Below are the code and all the weights of a small trained network. Each question names an input and a class and asks about switching units off, where a switched-off unit gives its printed mean instead of its output.

import numpy as np


def w(rows, s, z=0):
    codes = np.array(rows[::2]) - 128.0
    scale = np.full(codes.shape[1], s)
    scale[-1] = z or s
    return codes * scale


def norm(h):
    return h / np.sqrt((h * h).mean(-1, keepdims=True) + 1e-5)


def f(y):
    return np.maximum(y, 0)


def log_softmax(a):
    a = a - a.max(-1, keepdims=True)
    return a - np.log(np.exp(a).sum(-1, keepdims=True))


def net(x, mask):
    res = np.array(x, float).reshape(1, 6) / 4 @ E
    u = 0
    for l in range(3):
        y = f(norm(res) @ A[l][:, :-1].T + A[l][:, -1])
        res = res + np.where(mask[u : u + 4], y, B[l][:, -1]) @ B[l][:, :-1]
        u += 4
    return log_softmax(norm(res)[-1] @ U[:, :-1].T + U[:, -1])


A, B = {}, {}
E = w([
[171,116,120,120,119,140,152,169,139,118,142],'x0',
[142,131,117,126,133,118,127,127,130,124,113],'x1',
[142,111,118,105,108,132,93,109,116,110,127],'x2',
[176,18,216,180,120,36,231,20,2,136,131],'x3',
[13,73,97,32,97,31,191,175,175,71,129],'x4',
[110,28,44,201,120,136,115,126,174,162,114],'x5',
],0.0089)
A[0] = w([
[52,86,126,24,89,68,206,135,163,104,97,83],'0.n0',
[103,28,40,181,134,109,103,135,165,174,101,18],'0.n1',
[182,161,145,133,133,138,99,132,133,148,130,69],'0.n2',
[145,224,237,1,188,108,145,146,46,75,110,1],'0.n3',
],0.0077,0.0076)
B[0] = w([
[85,108,137,172,194,93,75,167,113,40,194,255],'0.n0',
[143,212,133,179,9,120,179,85,204,128,187,190],'0.n1',
[111,116,127,146,133,147,92,164,130,75,146,160],'0.n2',
[171,192,148,169,12,86,138,85,204,180,190,224],'0.n3',
],0.011,0.0067)
A[1] = w([
[202,133,180,204,140,219,111,85,77,172,124,42],'1.n0',
[154,77,199,162,92,27,210,73,1,88,136,66],'1.n1',
[203,145,144,130,205,219,125,105,96,139,86,3],'1.n2',
[120,30,86,207,96,147,181,81,176,129,81,50],'1.n3',
],0.0072,0.0037)
B[1] = w([
[131,121,109,220,178,51,92,171,95,18,141,209],'1.n0',
[144,124,61,2,164,226,153,148,154,203,63,255],'1.n1',
[80,80,111,77,150,74,124,94,159,22,141,158],'1.n2',
[173,232,235,97,43,149,123,85,137,196,198,175],'1.n3',
],0.0089,0.0091)
A[2] = w([
[192,185,147,254,188,154,58,124,117,86,108,49],'2.n0',
[161,72,108,57,176,205,194,120,123,226,79,32],'2.n1',
[49,244,92,67,106,249,53,188,228,95,100,12],'2.n2',
[51,79,155,79,180,44,128,162,185,136,174,153],'2.n3',
],0.0065,0.0011)
B[2] = w([
[2,81,99,139,132,17,154,182,136,42,174,225],'2.n0',
[75,134,136,118,169,183,55,189,190,179,30,186],'2.n1',
[184,66,174,85,160,160,198,54,69,227,68,254],'2.n2',
[180,138,109,221,126,139,75,115,42,97,80,206],'2.n3',
],0.009,0.0083)
U = w([
[101,107,104,147,154,85,87,159,91,25,146,143],'0',
[147,99,120,83,153,178,131,124,96,185,67,27],'1',
[158,176,139,155,8,116,141,108,171,136,175,254],'2',
],0.017,0.0006)

Each question gives the input, the list of numbers given to net, and the class t.
The units are the neurons (one row each of A and B). Each row of codes is followed by its name. A weight is (code - 128) times the scale printed after its matrix; where a second scale follows, it is the last column's (A, B and U).
mask holds one flag per neuron, layer by layer. A switched-off neuron (its flag False) gives its mean, the last column of its row in B, instead of its output. The means were averaged over made-up inputs and are rounded, as every weight is.
A unit's drop is (log p(t) with every unit on - log p(t) with that unit switched off) / (log p(t) with every unit on - log p(t) with every unit switched off).
The circuit of an input: a set's keep is (log p(t) with only the set's units on - log p(t) with every unit switched off) / (log p(t) with every unit on - log p(t) with every unit switched off). Starting from all 12 units, units are removed one at a time, each time the one whose removal leaves the highest keep (on an exact tie, the one counted first), for as long as the keep stays at least 0.8.
units of the circuit, in order: the units of the circuit, biggest drop first
top k neurons: the k neurons with the biggest drops, biggest first
top k neurons in layer l: the k neurons of layer l with the biggest drops, biggest first
drop of u: that unit's drop, to one decimal
input [-4,3,4,-2,-1,-6], class 2: units of the circuit, in order : [0.n3]
input [2,-6,4,-6,7,8], class 2: top 2 neurons in layer 0 : [0.n1, 0.n2]
input [3,7,2,8,-8,-3], class 0: top 2 neurons : [1.n0, 2.n2]
input [-3,-2,-6,-3,-5,-5], class 0: top 2 neurons : [2.n0, 1.n1]
input [0,8,5,-7,6,3], class 1: top 4 neurons : [2.n2, 1.n0, 2.n0, 1.n2]
input [2,-4,-8,6,-7,-7], class 0: top 3 neurons : [1.n0, 0.n1, 2.n0]
input [2,7,3,-2,-3,3], class 0: top 4 neurons : [1.n1, 2.n0, 0.n3, 1.n0]
input [-2,-1,1,-7,-6,-4], class 1: top 2 neurons : [2.n2, 0.n0]
input [-8,-4,4,-1,-6,-6], class 0: top 4 neurons : [1.n0, 2.n0, 0.n1, 1.n3]
input [7,-2,3,1,6,-7], class 2: top 2 neurons : [0.n3, 1.n0]
input [-3,-3,0,8,7,-2], class 1: top 3 neurons : [1.n1, 1.n0, 2.n0]
input [-7,1,-2,-7,-7,6], class 0: top 3 neurons : [1.n1, 2.n0, 1.n0]
input [0,-8,8,5,-4,-1], class 1: top 2 neurons : [1.n1, 0.n0]
input [1,-7,1,5,3,-1], class 1: units of the circuit, in order : [1.n1]
input [-6,7,2,1,-4,-2], class 0: drop of 0.n0 : 0.0
input [-6,3,0,-6,-2,-3], class 1: drop of 2.n2 : 0.9
input [-5,-3,1,5,-8,-4], class 0: drop of 1.n0 : 2.3
